Below are the code and all the weights of a small trained network. Each question names an input and a class and asks about switching units off, where a switched-off unit gives its printed mean instead of its output.

import numpy as np


def w(rows, s, z=0):
    codes = np.array(rows[::2]) - 128.0
    scale = np.full(codes.shape[1], s)
    scale[-1] = z or s
    return codes * scale


def f(y):
    return y / 2 * (1 + np.tanh(0.7978845608 * (y + 0.044715 * y**3)))


def log_softmax(a):
    a = a - a.max(-1, keepdims=True)
    return a - np.log(np.exp(a).sum(-1, keepdims=True))


def net(x, mask):
    res = np.array(x, float).reshape(1, 6) / 4 @ E
    y = f(res @ A[0][:, :-1].T + A[0][:, -1])
    res = res + np.where(mask, y, B[0][:, -1]) @ B[0][:, :-1]
    return log_softmax(res[-1] @ U[:, :-1].T + U[:, -1])


A, B = {}, {}
E = w([
[185,63,96,167,146,87,130,165],'x0',
[167,189,154,127,204,126,62,146],'x1',
[97,120,82,113,151,99,41,2],'x2',
[88,243,67,229,94,74,67,103],'x3',
[104,101,168,124,96,218,21,138],'x4',
[142,178,95,54,142,70,211,228],'x5',
],0.0091)
A[0] = w([
[107,151,128,38,190,109,112,200,128],'neuron 0',
[171,134,168,87,237,192,89,123,253],'neuron 1',
[97,119,186,140,111,76,79,159,145],'neuron 2',
[163,95,193,142,158,174,106,145,81],'neuron 3',
[62,126,160,124,216,155,129,144,180],'neuron 4',
[65,182,179,125,2,168,176,144,141],'neuron 5',
[142,61,114,214,80,171,160,76,219],'neuron 6',
[119,198,119,132,40,92,74,121,179],'neuron 7',
[171,120,139,137,114,122,209,139,159],'neuron 8',
[174,148,117,213,148,136,129,146,225],'neuron 9',
[89,138,140,167,96,157,73,119,237],'neuron 10',
[197,79,142,141,124,129,182,163,115],'neuron 11',
[62,114,118,149,45,182,130,145,157],'neuron 12',
],0.0099,0.0042)
B[0] = w([
[162,94,98,224,99,117,105,132,224],'neuron 0',
[170,39,133,108,173,159,62,86,254],'neuron 1',
[218,79,107,126,180,101,45,125,149],'neuron 2',
[112,92,167,108,160,95,139,139,193],'neuron 3',
[121,42,177,148,181,215,114,123,172],'neuron 4',
[133,138,166,201,85,133,143,182,229],'neuron 5',
[164,72,78,175,105,245,200,116,229],'neuron 6',
[112,185,124,161,115,100,139,107,233],'neuron 7',
[171,138,204,103,144,75,181,65,227],'neuron 8',
[137,115,142,152,109,170,129,34,209],'neuron 9',
[228,126,175,114,118,196,143,122,231],'neuron 10',
[121,99,219,76,160,2,177,165,225],'neuron 11',
[168,122,169,113,66,191,193,207,198],'neuron 12',
],0.008,0.0086)
U = w([
[219,73,88,174,172,223,97,99,232],'0',
[103,65,193,56,161,110,46,200,3],'1',
[154,100,186,95,248,61,215,80,159],'2',
[128,141,174,147,49,158,198,225,113],'3',
[2,191,22,108,125,75,168,106,84],'4',
],0.0074,0.0029)

Each question gives the input, the list of numbers given to net, and the class t.
The units are the neurons (one row each of A and B). Each row of codes is followed by its name. A weight is (code - 128) times the scale printed after its matrix; where a second scale follows, it is the last column's (A, B and U).
mask holds one flag per neuron, in row order. A switched-off neuron (its flag False) gives its mean, the last column of its row in B, instead of its output. The means were averaged over made-up inputs and are rounded, as every weight is.
A unit's drop is (log p(t) with every unit on - log p(t) with that unit switched off) / (log p(t) with every unit on - log p(t) with every unit switched off).
The circuit of an input: a set's keep is (log p(t) with only the set's units on - log p(t) with every unit switched off) / (log p(t) with every unit on - log p(t) with every unit switched off). Starting from the 12 units with the biggest drops (on a tie, the unit counted first), units are removed one at a time, each time the one whose removal leaves the highest keep (on an exact tie, the one counted first), for as long as the keep stays at least 0.8.
circuit, biggest first: the units of the circuit, biggest drop first
unit that matters most: the unit with the biggest drop
top k neurons: the k neurons with the biggest drops, biggest first
drop of u: that unit's drop, to one decimal
input [-5,2,3,-6,7,8], class 0: unit that matters most	neuron 0
input [-4,-3,-1,2,-6,-3], class 3: circuit, biggest first	neuron 1; neuron 5
input [-6,4,-8,-4,5,8], class 2: top 4 neurons	neuron 8; neuron 1; neuron 11; neuron 12
input [-8,-6,4,-4,-2,5], class 3: circuit, biggest first	neuron 5; neuron 1
input [-7,5,-4,-1,6,7], class 0: circuit, biggest first	neuron 0; neuron 1
input [5,-8,-2,6,7,-1], class 3: top 3 neurons	neuron 12; neuron 1; neuron 5
input [7,6,2,-4,3,7], class 1: top 2 neurons	neuron 6; neuron 11
input [-7,5,4,-3,2,5], class 0: top 2 neurons	neuron 0; neuron 11
input [-3,1,-7,-7,3,3], class 2: top 2 neurons	neuron 8; neuron 11
input [5,-5,7,1,1,4], class 4: top 2 neurons	neuron 1; neuron 10
input [3,-4,-4,2,-2,5], class 2: top 2 neurons	neuron 8; neuron 11
input [-3,6,-6,-8,-1,-7], class 2: top 2 neurons	neuron 11; neuron 3
input [-3,-8,6,-2,6,-3], class 3: top 2 neurons	neuron 12; neuron 1
input [3,-5,-8,-7,4,6], class 2: top neuron	neuron 11
input [1,3,-6,-6,5,-3], class 2: top 3 neurons	neuron 11; neuron 3; neuron 5
input [-8,-3,1,5,6,-1], class 3: drop of neuron 12	0.1
input [2,-5,5,5,-7,2], class 4: drop of neuron 5	0.0
input [8,-7,-5,-8,7,8], class 2: drop of neuron 11	0.4
